Here is a tiny trained network, its code and every weight. The questions are about switching its units off for an input and a target symbol, where a switched-off unit gives its printed mean instead of its output.

import numpy as np


def w(rows, s, z=0):
    codes = np.array(rows[::2]) - 128.0
    scale = np.full(codes.shape[1], s)
    scale[-1] = z or s
    return codes * scale


def norm(h):
    return h / np.sqrt((h * h).mean(-1, keepdims=True) + 1e-5)


def f(y):
    return y / 2 * (1 + np.tanh(0.7978845608 * (y + 0.044715 * y**3)))


def softmax(a):
    e = np.exp(a - a.max(-1, keepdims=True))
    return e / e.sum(-1, keepdims=True)


def log_softmax(a):
    a = a - a.max(-1, keepdims=True)
    return a - np.log(np.exp(a).sum(-1, keepdims=True))


def net(x, mask):
    ids = ['αβγζμξστψ'.index(c) for c in x.split()]
    T = len(ids)
    res = E[ids] + P[:T]
    u = 0
    for l in range(2):
        q, k, v = (norm(res) @ M[l].T for M in (Q, K, V))
        z = softmax(np.where(np.tri(T) > 0, q @ k.T / 2**0.5, -1e9)) @ v
        res = res + np.where(mask[u], z, O[l][:, -1]) @ O[l][:, :-1]
        u += 1
        y = f(norm(res) @ A[l][:, :-1].T + A[l][:, -1])
        res = res + np.where(mask[u : u + 4], y, B[l][:, -1]) @ B[l][:, :-1]
        u += 4
    return log_softmax(norm(res)[-1] @ U[:, :-1].T + U[:, -1])


Q, K, V, O, A, B = {}, {}, {}, {}, {}, {}
E = w([
[124,106,115,107,106,88,89],'α',
[90,79,57,155,113,43,177],'β',
[177,72,3,132,172,32,164],'γ',
[217,200,93,193,213,155,36],'ζ',
[251,96,65,149,149,203,128],'μ',
[145,186,98,100,106,94,58],'ξ',
[103,164,101,155,116,77,89],'σ',
[144,128,100,87,176,10,65],'τ',
[84,108,103,162,77,65,134],'ψ',
],0.0049)
P = w([
[124,92,141,156,76,70,166],'0',
[73,85,189,100,166,177,156],'1',
[212,95,178,169,73,15,115],'2',
[64,111,98,120,92,152,139],'3',
[136,240,129,99,197,142,255],'4',
[62,89,152,59,156,161,102],'5',
[198,123,165,165,66,59,91],'6',
],0.0067)
Q[0] = w([
[254,213,158,163,93,100,196],'0.h0',
[87,188,136,65,209,207,246],'0.h0',
],0.0074)
K[0] = w([
[106,139,202,177,49,191,175],'0.h0',
[151,87,254,114,204,102,174],'0.h0',
],0.0093)
V[0] = w([
[117,2,203,67,39,165,151],'0.h0',
[237,44,60,23,105,168,192],'0.h0',
],0.0045)
O[0] = w([
[176,97,99,64,83,172,78,253],'0.h0',
[135,188,1,115,147,127,72,2],'0.h0',
],0.0092,0.00095)
A[0] = w([
[152,227,4,120,157,79,116,53],'0.n0',
[135,79,160,220,146,187,78,253],'0.n1',
[220,196,151,191,116,207,121,37],'0.n2',
[244,192,191,97,159,102,71,110],'0.n3',
],0.0048,0.0026)
B[0] = w([
[80,166,146,153,153,188,86,182],'0.n0',
[94,147,99,137,205,187,184,197],'0.n1',
[168,35,136,46,170,2,132,96],'0.n2',
[104,47,101,178,93,126,197,255],'0.n3',
],0.0061,0.0017)
Q[1] = w([
[141,173,114,67,145,131,196],'1.h0',
[47,134,110,90,103,252,177],'1.h0',
],0.011)
K[1] = w([
[140,108,217,44,187,222,131],'1.h0',
[254,99,139,163,237,150,115],'1.h0',
],0.0062)
V[1] = w([
[122,177,128,151,15,202,173],'1.h0',
[184,114,47,187,145,207,254],'1.h0',
],0.0056)
O[1] = w([
[188,125,84,193,41,155,193,120],'1.h0',
[177,52,165,254,95,214,113,3],'1.h0',
],0.0098,0.0019)
A[1] = w([
[125,254,56,182,103,49,162,88],'1.n0',
[34,90,175,199,192,147,116,3],'1.n1',
[87,119,188,59,41,165,121,18],'1.n2',
[148,79,86,215,100,6,45,157],'1.n3',
],0.005,0.0047)
B[1] = w([
[181,119,124,132,204,177,160,198],'1.n0',
[173,155,65,12,212,179,146,125],'1.n1',
[209,171,130,154,208,117,196,113],'1.n2',
[108,156,150,97,172,191,121,254],'1.n3',
],0.011,0.0029)
U = w([
[218,120,80,35,75,151,74,2],'α',
[141,78,146,187,72,238,77,233],'β',
[112,136,159,130,225,219,108,153],'γ',
[73,139,246,198,194,120,192,34],'ζ',
[103,160,32,133,126,167,23,144],'μ',
[220,185,124,109,130,89,211,105],'ξ',
[110,98,230,208,58,77,185,116],'σ',
[61,156,154,36,151,79,114,151],'τ',
[154,30,101,159,32,105,148,172],'ψ',
],0.012,0.003)

Each question gives the input, a string of symbols that net reads in full, and the target symbol t.
The units are the heads (2 rows each of Q, K, V and O) and the neurons (one row each of A and B). Each row of codes is followed by its name. A weight is (code - 128) times the scale printed after its matrix; where a second scale follows, it is the last column's (O, A, B and U).
mask holds one flag per unit, layer by layer, with each layer's heads first. A switched-off unit (its flag False) gives its mean, the last column of its rows in O or B, instead of its output. The means were averaged over made-up inputs and are rounded, as every weight is.
A unit's drop is (log p(t) with every unit on - log p(t) with that unit switched off) / (log p(t) with every unit on - log p(t) with every unit switched off).
The circuit of an input: a set's keep is (log p(t) with only the set's units on - log p(t) with every unit switched off) / (log p(t) with every unit on - log p(t) with every unit switched off). Starting from all 10 units, units are removed one at a time, each time the one whose removal leaves the highest keep (on an exact tie, the one counted first), for as long as the keep stays at least 0.8.
units of the circuit, in order: the units of the circuit, biggest drop first
most important unit: the unit with the biggest drop
k most important neurons: the k neurons with the biggest drops, biggest first
k most important neurons of layer l: the k neurons of layer l with the biggest drops, biggest first
input α μ ξ β ζ, target μ: units of the circuit, in order : (0.h0)
input β τ ξ ξ σ σ τ, target ξ: units of the circuit, in order : (1.h0; 1.n0)
input ξ β τ, target ξ: units of the circuit, in order : (1.h0; 0.n2; 1.n3)
input ξ ψ ξ μ ξ, target ψ: units of the circuit, in order : (1.h0; 0.h0; 1.n3)
input μ ξ β ζ ξ ξ, target γ: 3 most important neurons : (1.n1; 0.n2; 1.n2)
input μ ξ ψ ξ ξ ψ ψ, target ξ: units of the circuit, in order : (1.h0; 1.n0)
input ζ ξ ξ ξ, target γ: units of the circuit, in order : (1.n1; 1.h0; 0.h0)
input β τ τ, target β: units of the circuit, in order : (1.h0; 1.n3)
input ξ ξ β, target ξ: 2 most important neurons of layer 0 : (0.n3; 0.n2)
input ξ α τ τ ξ β σ, target τ: units of the circuit, in order : (1.h0; 0.h0)
input γ ψ μ ξ σ, target ψ: units of the circuit, in order : (0.h0; 1.h0; 1.n3)
input ξ ξ γ ξ β ξ, target μ: units of the circuit, in order : (0.h0; 1.h0; 1.n3; 1.n0)
input ξ σ τ ξ α, target σ: units of the circuit, in order : (0.h0; 1.h0; 1.n3)
input μ γ τ α σ, target γ: 2 most important neurons : (1.n0; 0.n0)
input ξ ξ γ ξ σ τ μ, target ξ: most important neuron of layer 1 : (1.n0)
input β ξ γ, target β: 2 most important neurons : (1.n3; 0.n2)
input ξ ξ σ ξ, target ξ: 3 most important neurons of layer 1 : (1.n2; 1.n3; 1.n0)
input ξ ψ α, target ξ: 3 most important neurons of layer 0 : (0.n2; 0.n1; 0.n3)
input β β ξ σ, target ζ: 2 most important neurons : (0.n3; 1.n2)
input σ μ ζ ξ β μ, target β: 2 most important neurons : (0.n3; 1.n3)
input ξ σ β ξ ξ, target σ: most important unit : 0.h0
input ξ ξ β α, target α: 2 most important neurons of layer 0 : (0.n3; 0.n2)
